Below are the code and all the weights of a small trained network. Each question names an input and a class and asks about switching units off, where a switched-off unit gives its printed mean instead of its output.

import numpy as np


def w(rows, s, z=0):
    codes = np.array(rows[::2]) - 128.0
    scale = np.full(codes.shape[1], s)
    scale[-1] = z or s
    return codes * scale


def f(y):
    return y / 2 * (1 + np.tanh(0.7978845608 * (y + 0.044715 * y**3)))


def log_softmax(a):
    a = a - a.max(-1, keepdims=True)
    return a - np.log(np.exp(a).sum(-1, keepdims=True))


def net(x, mask):
    res = np.array(x, float).reshape(1, 4) / 4 @ E
    y = f(res @ A[0][:, :-1].T + A[0][:, -1])
    res = res + np.where(mask, y, B[0][:, -1]) @ B[0][:, :-1]
    return log_softmax(res[-1] @ U[:, :-1].T + U[:, -1])


A, B = {}, {}
E = w([
[183,72,117,124,10,81,106,161,82,151,206,69],'x0',
[138,87,180,36,158,39,154,38,141,152,103,112],'x1',
[109,85,168,187,65,208,130,71,155,145,63,50],'x2',
[149,193,187,107,124,144,212,160,135,1,155,100],'x3',
],0.014)
A[0] = w([
[156,111,123,150,127,108,71,129,84,175,141,102,252],'n0',
[159,102,165,93,119,101,197,111,115,150,129,113,170],'n1',
[132,169,117,75,135,162,123,246,45,114,170,124,177],'n2',
[90,103,143,131,109,128,140,44,122,163,36,118,150],'n3',
[82,74,58,159,114,157,47,54,117,168,61,111,190],'n4',
[152,77,147,72,112,131,152,124,96,143,158,79,214],'n5',
[65,218,142,151,156,162,173,113,162,74,101,106,239],'n6',
[97,143,114,80,172,86,144,94,120,103,109,161,227],'n7',
],0.012,0.0036)
B[0] = w([
[120,132,158,137,77,46,97,178,143,155,169,183,199],'n0',
[125,116,121,81,189,114,124,142,164,112,145,58,184],'n1',
[113,176,39,194,139,124,160,111,50,120,144,209,193],'n2',
[153,142,193,115,83,149,110,39,171,98,168,99,223],'n3',
[70,75,171,135,54,145,34,199,118,91,125,188,254],'n4',
[132,70,99,101,157,76,144,137,203,7,135,117,193],'n5',
[149,168,88,135,139,219,180,164,144,177,127,94,229],'n6',
[146,173,121,94,162,126,75,104,60,181,113,84,191],'n7',
],0.012,0.024)
U = w([
[107,136,222,132,103,255,93,107,147,109,106,122,232],'0',
[129,159,139,53,175,62,62,104,55,217,123,132,154],'1',
[155,151,198,155,108,200,178,84,157,156,107,73,2],'2',
[126,194,102,190,173,228,180,253,113,136,120,147,228],'3',
[85,76,173,169,51,91,26,157,145,154,138,168,191],'4',
[131,142,96,208,80,61,156,127,70,114,174,161,88],'5',
[144,134,178,124,100,160,141,154,130,115,62,156,8],'6',
[139,94,170,48,122,107,132,119,174,90,152,57,148],'7',
],0.011,0.0029)

Each question gives the input, the list of numbers given to net, and the class t.
The units are the neurons (one row each of A and B). Each row of codes is followed by its name. A weight is (code - 128) times the scale printed after its matrix; where a second scale follows, it is the last column's (A, B and U).
mask holds one flag per neuron, in row order. A switched-off neuron (its flag False) gives its mean, the last column of its row in B, instead of its output. The means were averaged over made-up inputs and are rounded, as every weight is.
A unit's drop is (log p(t) with every unit on - log p(t) with that unit switched off) / (log p(t) with every unit on - log p(t) with every unit switched off).
The circuit of an input: a set's keep is (log p(t) with only the set's units on - log p(t) with every unit switched off) / (log p(t) with every unit on - log p(t) with every unit switched off). Starting from all 8 units, units are removed one at a time, each time the one whose removal leaves the highest keep (on an exact tie, the one counted first), for as long as the keep stays at least 0.8.
circuit, biggest first: the units of the circuit, biggest drop first
most important unit: the unit with the biggest drop
k most important neurons: the k neurons with the biggest drops, biggest first
drop when u is switched off: that unit's drop, to one decimal
input [5,-3,4,2], class 5: circuit, biggest first -> n4, n6
input [-4,6,-1,-3], class 1: most important unit -> n7
input [2,8,4,-3], class 7: 4 most important neurons -> n1, n5, n3, n2
input [-1,-7,-7,-2], class 5: 2 most important neurons -> n6, n2
input [-8,-5,0,-6], class 0: 3 most important neurons -> n0, n6, n2
input [0,5,-2,-2], class 7: 4 most important neurons -> n2, n1, n5, n0
input [4,-7,3,0], class 5: 2 most important neurons -> n2, n6
input [0,8,6,-3], class 7: 3 most important neurons -> n3, n1, n5
input [3,0,-6,-5], class 5: circuit, biggest first -> n4, n2
input [-4,2,5,8], class 2: 3 most important neurons -> n2, n4, n0
input [2,-4,-1,-1], class 5: 2 most important neurons -> n6, n4
input [-6,-8,2,-5], class 4: 3 most important neurons -> n4, n3, n2
input [-2,7,7,4], class 7: 3 most important neurons -> n1, n5, n2
input [-6,5,-1,1], class 1: circuit, biggest first -> n7
input [-5,3,5,3], class 2: 2 most important neurons -> n4, n6
input [4,5,-8,8], class 1: circuit, biggest first -> n7, n2, n1
input [-5,7,2,4], class 2: drop when n6 is switched off -> 0.3
input [-1,-5,8,6], class 3: drop when n6 is switched off -> 0.1
input [3,4,-5,4], class 1: drop when n6 is switched off -> 0.1
input [-8,-1,3,5], class 3: most important unit -> n6
